Here is a tiny trained network, its code and every weight. The questions are about switching its units off for an input and a class, where a switched-off unit gives its printed mean instead of its output.

import numpy as np


def w(rows, s, z=0):
    codes = np.array(rows[::2]) - 128.0
    scale = np.full(codes.shape[1], s)
    scale[-1] = z or s
    return codes * scale


def f(y):
    return y / 2 * (1 + np.tanh(0.7978845608 * (y + 0.044715 * y**3)))


def log_softmax(a):
    a = a - a.max(-1, keepdims=True)
    return a - np.log(np.exp(a).sum(-1, keepdims=True))


def net(x, mask):
    res = np.array(x, float).reshape(1, 5) / 4 @ E
    y = f(res @ A[0][:, :-1].T + A[0][:, -1])
    res = res + np.where(mask, y, B[0][:, -1]) @ B[0][:, :-1]
    return log_softmax(res[-1] @ U[:, :-1].T + U[:, -1])


A, B = {}, {}
E = w([
[130,128,127,128],'x0',
[128,125,131,132],'x1',
[218,118,16,129],'x2',
[210,167,203,187],'x3',
[91,254,80,156],'x4',
],0.0071)
A[0] = w([
[54,138,211,118,125],'neuron 0',
[221,167,200,180,116],'neuron 1',
[78,224,83,186,105],'neuron 2',
[138,42,157,91,159],'neuron 3',
[51,147,217,108,113],'neuron 4',
[42,128,207,154,101],'neuron 5',
[117,126,112,119,98],'neuron 6',
[42,135,215,140,96],'neuron 7',
[32,97,60,61,108],'neuron 8',
[154,30,163,113,96],'neuron 9',
[81,237,89,159,116],'neuron 10',
[200,127,52,150,91],'neuron 11',
[94,235,93,148,105],'neuron 12',
[216,187,194,254,90],'neuron 13',
[206,130,54,135,97],'neuron 14',
[55,141,215,118,101],'neuron 15',
[154,37,164,106,92],'neuron 16',
[47,92,63,58,107],'neuron 17',
[245,184,204,170,105],'neuron 18',
[149,59,164,96,130],'neuron 19',
[146,31,157,127,104],'neuron 20',
[115,106,142,88,254],'neuron 21',
[89,134,208,138,91],'neuron 22',
],0.007,0.0083)
B[0] = w([
[204,129,37,128,166],'neuron 0',
[7,35,107,151,181],'neuron 1',
[164,142,206,21,182],'neuron 2',
[138,179,166,128,174],'neuron 3',
[211,99,44,131,164],'neuron 4',
[202,83,46,110,156],'neuron 5',
[120,101,132,111,115],'neuron 6',
[212,65,23,96,158],'neuron 7',
[26,26,165,179,166],'neuron 8',
[144,183,209,21,149],'neuron 9',
[156,175,229,2,191],'neuron 10',
[167,63,54,76,151],'neuron 11',
[156,151,222,17,177],'neuron 12',
[61,44,147,98,187],'neuron 13',
[170,56,55,90,155],'neuron 14',
[198,97,25,98,155],'neuron 15',
[155,166,209,18,144],'neuron 16',
[65,76,143,156,160],'neuron 17',
[19,21,110,117,185],'neuron 18',
[163,177,173,92,152],'neuron 19',
[156,189,221,26,148],'neuron 20',
[149,222,128,230,253],'neuron 21',
[135,92,74,107,139],'neuron 22',
],0.0059,0.0067)
U = w([
[153,155,130,166,254],'0',
[174,177,195,35,45],'1',
[232,90,10,128,59],'2',
[2,42,131,154,49],'3',
[149,180,121,192,191],'4',
],0.0091,0.0083)

Each question gives the input, the list of numbers given to net, and the class t.
The units are the neurons (one row each of A and B). Each row of codes is followed by its name. A weight is (code - 128) times the scale printed after its matrix; where a second scale follows, it is the last column's (A, B and U).
mask holds one flag per neuron, in row order. A switched-off neuron (its flag False) gives its mean, the last column of its row in B, instead of its output. The means were averaged over made-up inputs and are rounded, as every weight is.
A unit's drop is (log p(t) with every unit on - log p(t) with that unit switched off) / (log p(t) with every unit on - log p(t) with every unit switched off).
The circuit of an input: a set's keep is (log p(t) with only the set's units on - log p(t) with every unit switched off) / (log p(t) with every unit on - log p(t) with every unit switched off). Starting from the 12 units with the biggest drops (on a tie, the unit counted first), units are removed one at a time, each time the one whose removal leaves the highest keep (on an exact tie, the one counted first), for as long as the keep stays at least 0.8.
units of the circuit, in order: the units of the circuit, biggest drop first
k most important neurons: the k neurons with the biggest drops, biggest first
drop when u is switched off: that unit's drop, to one decimal
input [6,-2,4,-7,2], class 3: units of the circuit, in order : [neuron 8; neuron 17]
input [-1,-3,-4,0,8], class 1: units of the circuit, in order : [neuron 10; neuron 12]
input [-3,3,-3,5,-1], class 3: units of the circuit, in order : [neuron 1; neuron 18]
input [-4,-1,3,7,-3], class 3: units of the circuit, in order : [neuron 18; neuron 1; neuron 13]
input [-3,-3,4,6,6], class 1: units of the circuit, in order : [neuron 10; neuron 12]
input [6,0,7,-8,-4], class 3: units of the circuit, in order : [neuron 8]
input [2,2,3,-7,-1], class 3: 2 most important neurons : [neuron 8; neuron 17]
input [5,0,4,6,-2], class 3: 2 most important neurons : [neuron 18; neuron 1]
input [-2,-1,-2,-1,8], class 1: drop when neuron 10 is switched off : 0.2
input [5,-5,-1,-2,-7], class 1: drop when neuron 19 is switched off : 0.1
input [0,4,-8,6,1], class 2: drop when neuron 7 is switched off : 0.1
